Rows, each with roughly how far along a hidden order it lies (0 to 12)
[ 0 -3 -1 -4  1  3  1  1 -1 -3  1 -1  3  0  4  1  6 -7  3  2  3 -3  2 -2
 -2  2  4  3]  5
[ -7  -7   0 -27  -5   6 -15 -10   0   0  -3 -13 -12  -4   6  -8  31  22
  -7 -16  12 -28  -9 -20 -21 -10  28  -7]  12
[ -2  -1  -5  -9  -1  -4  -7  -5   2 -10  -2  -7  -3  -8   3  -4   7   9
  -3 -17   4  -9  -4  -3  -7  -6   5  -1]  8
[  2   3   1   1  -4   0  -6  -3 -14 -24  -4  -7  -7  -3  -2   2  -9   5
  -3   6  13   7   6   3  -3 -19  14   5]  6
[  1   8  -3  12   3 -10   4   5  -6 -24  -2   5   6  -4  -2   2 -25 -12
   1   9   1  23   7  14  12  -3 -14  11]  2
[  4  -2  -1   1   2  -4  -4  -9   3  -8  -3   2  -2 -11  -1  -3  -2  21
  -3 -17   0  -6  -5   5  -4 -15  -6  -5]  9
[  4   7  -8  21   8 -16   8   7   5 -15   1  12  14  -8  -2   4 -29 -14
   6   2 -10  26   2  22  18   7 -34   6]  1
[  3   1  -7   6   6 -10   0  -3   6 -11  -2   6   6 -13   0   1 -18   9
   2 -12  -4   4  -4  15   3  -4 -15   0]  6
[  5   2  -9  19   8 -18  14   9   9   2   2  19  21  -8  -2   5 -35 -20
   8   1 -16  27   3  28  22  18 -45   4]  0
[  3  -1  -6   7   8  -9  -2  -6   9  -8  -2   5   3 -15  -1  -1  -8  14
   0 -18  -6  -1  -7  11   1  -7 -13  -2]  8
[ 16  -6   8  26   3   3  12  -2   0  10   3  12   9  -2  -2  12 -12  -1
  10  -2  -5  10   4  18   8  -9 -18  -5]  5
[  6  -2  -5   7   4  -6   3  -3   6   0  -1   7   8 -12   1   4  -8   1
   6 -14  -3   2  -2  14   5  -1 -13  -3]  6
[ -7  -5  -1 -25  -5   6 -11  -5  -3  -1  -1 -11  -8   2   6  -7  27   7
  -6  -7  10 -21  -6 -18 -16  -4  26   0]  10
[ -8  -2  -6 -25  -3   2  -8   2  -4  -7  -2  -9  -2   2   7  -6  16 -10
  -3   0   9  -8   0 -14 -13   6  19   4]  7
[ -2   4  -7  -8   0  -8 -11  -7  -1 -21  -6  -6  -6 -11   0  -6  -5  17
  -6 -11   6  -2  -5   2  -6 -13   4   1]  8
[ -5  -2   3 -19  -7   3 -15 -12 -10  -9  -5 -16 -16  -1   1  -7  15  21
 -10  -6  15 -14  -3 -13 -16 -22  25   0]  11
[  8   3  -8  15   7 -13   8   3   8  -5   0  12  15 -10   1   5 -19 -10
   8  -5  -8  14   1  20  14   6 -25   3]  2
[ -9   2  -9 -23  -2  -8 -21 -10   1 -25  -7 -12 -15 -11   2 -13  12  26
 -14 -17  12 -16 -10 -13 -18 -16  19  -1]  11
[ 10  -1   4  13   2   0   3  -2  -7 -12  -2   3   0  -4  -4   6 -16   3
   3  -5   3  10   5  10   6 -14  -5   1]  5
[ -6  -4  -1 -24  -5   3 -17 -11  -4 -11  -5 -15 -14   0   3  -9  22  21
  -9 -14  13 -21  -6 -15 -19 -17  32  -4]  12
[ -6  -7   4 -22  -7  10 -12  -7  -6   1  -1 -13  -9   3   5  -5  28  11
  -4  -9  12 -24  -4 -22 -19  -9  32  -4]  11
[-14   6 -19 -25   3 -10 -10   9  -2 -26  -5  -6   1  -4   6  -7   4 -20
  -3   6   6   5  -1  -8  -2  13   6  12]  4
[ -8  -4  -4 -20  -1   1 -10  -6   3   0  -1  -8  -5  -4   5  -7  21  12
  -5 -14   4 -22  -8 -12 -15  -2  19  -3]  10
[ -1   6 -11   3   8 -14  -9  -3   4 -25  -4   2   0 -15  -1  -4 -15  11
  -4 -12  -2   9  -6   8   4  -7 -11   2]  6
[ -7   2  -8 -14   3  -6 -10   0  -1 -18  -2  -6  -3  -4   2  -7   5   3
  -5  -4   5  -3  -3  -8  -3  -2   8   5]  7
[ -7  14 -11   5   5 -16  -3   7  -7 -37  -3   0   0  -4  -2  -6 -23 -13
  -6  15   2  24   5   5  14   0 -10  17]  1
[  1   7  -1  12   8  -9 -12 -10  -4 -33  -4  -3 -13 -10  -8  -6 -11  27
 -12  -6   0   7  -7   3   3 -28  -1   2]  8
